Below are the code and all the weights of a small trained network. Each question names an input and a target symbol and asks about switching units off, where a switched-off unit gives its printed mean instead of its output.

import numpy as np


def w(rows, s, z=0):
    codes = np.array(rows[::2]) - 128.0
    scale = np.full(codes.shape[1], s)
    scale[-1] = z or s
    return codes * scale


def norm(h):
    return h / np.sqrt((h * h).mean(-1, keepdims=True) + 1e-5)


def f(y):
    return np.maximum(y, 0)


def softmax(a):
    e = np.exp(a - a.max(-1, keepdims=True))
    return e / e.sum(-1, keepdims=True)


def log_softmax(a):
    a = a - a.max(-1, keepdims=True)
    return a - np.log(np.exp(a).sum(-1, keepdims=True))


def net(x, mask):
    ids = ['αβγεζηθλμξπψω'.index(c) for c in x.split()]
    T = len(ids)
    res = E[ids] + P[:T]
    q, k, v = (norm(res) @ M[0].T for M in (Q, K, V))
    z = softmax(np.where(np.tri(T) > 0, q @ k.T / 3**0.5, -1e9)) @ v
    res = res + np.where(mask[0], z, O[0][:, -1]) @ O[0][:, :-1]
    y = f(norm(res) @ A[0][:, :-1].T + A[0][:, -1])
    res = res + np.where(mask[1:9], y, B[0][:, -1]) @ B[0][:, :-1]
    return log_softmax(norm(res)[-1] @ U[:, :-1].T + U[:, -1])


Q, K, V, O, A, B = {}, {}, {}, {}, {}, {}
E = w([
[121,79,173,120],'α',
[93,80,159,123],'β',
[130,104,141,76],'γ',
[116,161,115,158],'ε',
[111,163,118,158],'ζ',
[113,162,115,159],'η',
[219,214,154,198],'θ',
[140,104,85,125],'λ',
[191,136,176,108],'μ',
[109,94,182,161],'ξ',
[129,100,145,80],'π',
[141,216,177,149],'ψ',
[5,197,89,147],'ω',
],0.027)
P = w([
[83,2,229,225],'0',
[52,71,181,182],'1',
[43,101,156,172],'2',
[43,123,137,160],'3',
[50,140,123,148],'4',
[59,159,120,139],'5',
[62,173,106,131],'6',
[73,179,90,116],'7',
[83,194,79,101],'8',
[89,204,66,88],'9',
[98,213,55,71],'10',
[108,225,48,59],'11',
[111,234,41,48],'12',
],0.0072)
Q[0] = w([
[100,63,83,129],'head 0',
[195,120,160,120],'head 0',
[172,3,157,154],'head 0',
],0.02)
K[0] = w([
[69,9,81,155],'head 0',
[125,143,182,177],'head 0',
[98,55,185,188],'head 0',
],0.016)
V[0] = w([
[177,63,136,182],'head 0',
[166,97,80,131],'head 0',
[128,106,141,12],'head 0',
],0.011)
O[0] = w([
[192,199,76,70,220],'head 0',
[203,139,76,197,249],'head 0',
[101,153,253,172,59],'head 0',
],0.0066,0.0015)
A[0] = w([
[167,202,123,106,3],'neuron 0',
[88,101,156,93,83],'neuron 1',
[102,113,175,152,156],'neuron 2',
[197,124,146,132,202],'neuron 3',
[122,3,109,128,115],'neuron 4',
[158,102,97,58,101],'neuron 5',
[82,170,147,103,146],'neuron 6',
[130,174,142,163,214],'neuron 7',
],0.02,0.0071)
B[0] = w([
[184,144,125,203,149],'neuron 0',
[218,168,88,161,218],'neuron 1',
[180,162,130,73,206],'neuron 2',
[8,123,92,168,199],'neuron 3',
[139,157,220,110,222],'neuron 4',
[185,139,163,85,254],'neuron 5',
[119,132,59,102,245],'neuron 6',
[153,60,178,106,228],'neuron 7',
],0.013,0.0067)
U = w([
[93,91,138,127,92],'α',
[90,110,129,133,93],'β',
[88,117,129,128,73],'γ',
[87,105,132,133,111],'ε',
[160,186,50,103,133],'ζ',
[92,111,130,139,94],'η',
[81,178,122,230,249],'θ',
[161,90,229,74,165],'λ',
[31,104,179,161,254],'μ',
[164,4,151,177,116],'ξ',
[87,73,139,97,79],'π',
[41,190,135,117,99],'ψ',
[37,201,109,134,125],'ω',
],0.013,0.0055)

Each question gives the input, a string of symbols that net reads in full, and the target symbol t.
The units are the heads (3 rows each of Q, K, V and O) and the neurons (one row each of A and B). Each row of codes is followed by its name. A weight is (code - 128) times the scale printed after its matrix; where a second scale follows, it is the last column's (O, A, B and U).
mask holds one flag per unit, heads first, then neurons. A switched-off unit (its flag False) gives its mean, the last column of its rows in O or B, instead of its output. The means were averaged over made-up inputs and are rounded, as every weight is.
A unit's drop is (log p(t) with every unit on - log p(t) with that unit switched off) / (log p(t) with every unit on - log p(t) with every unit switched off).
The circuit of an input: a set's keep is (log p(t) with only the set's units on - log p(t) with every unit switched off) / (log p(t) with every unit on - log p(t) with every unit switched off). Starting from all 9 units, units are removed one at a time, each time the one whose removal leaves the highest keep (on an exact tie, the one counted first), for as long as the keep stays at least 0.8.
units of the circuit, in order: the units of the circuit, biggest drop first
k most important neurons: the k neurons with the biggest drops, biggest first
drop of u: that unit's drop, to one decimal
input π π θ λ λ π, target ζ: units of the circuit, in order -> neuron 1; neuron 7
input ω λ ε γ ξ λ γ η, target λ: units of the circuit, in order -> neuron 7
input θ ζ ε γ ξ ε γ η π θ ε γ μ, target θ: units of the circuit, in order -> neuron 0; neuron 3
input π ε ζ β π ζ γ γ, target ζ: units of the circuit, in order -> neuron 1; neuron 7
input θ λ η μ, target θ: units of the circuit, in order -> neuron 3; neuron 0
input ζ λ ε ζ ω γ η, target λ: 2 most important neurons -> neuron 7; neuron 2
input λ γ λ λ λ γ γ α λ θ λ λ α, target ζ: units of the circuit, in order -> head 0; neuron 7; neuron 4
input λ λ ζ π ξ η λ γ ζ μ λ μ, target μ: 3 most important neurons -> neuron 3; neuron 1; neuron 7
input λ α μ, target μ: 2 most important neurons -> neuron 3; neuron 5
input λ γ γ ε μ α α, target ζ: 2 most important neurons -> neuron 1; neuron 7
input π α ζ ε γ ξ λ ξ λ γ ζ, target λ: 4 most important neurons -> neuron 7; neuron 3; neuron 2; neuron 1
input β μ ε λ λ ψ, target λ: 4 most important neurons -> neuron 7; neuron 3; neuron 1; neuron 0
input ζ π ε η γ λ γ, target ζ: 3 most important neurons -> neuron 1; neuron 7; neuron 6
input β λ α π α ε γ ε, target λ: 2 most important neurons -> neuron 7; neuron 2
input π λ ζ λ π ε ψ, target λ: drop of neuron 7 -> 2.3
input ε λ η λ ε, target ξ: drop of neuron 7 -> 0.8
input η μ λ, target λ: drop of neuron 4 -> 2.3
input ε ζ ξ λ ζ γ ε, target λ: drop of head 0 -> 0.8
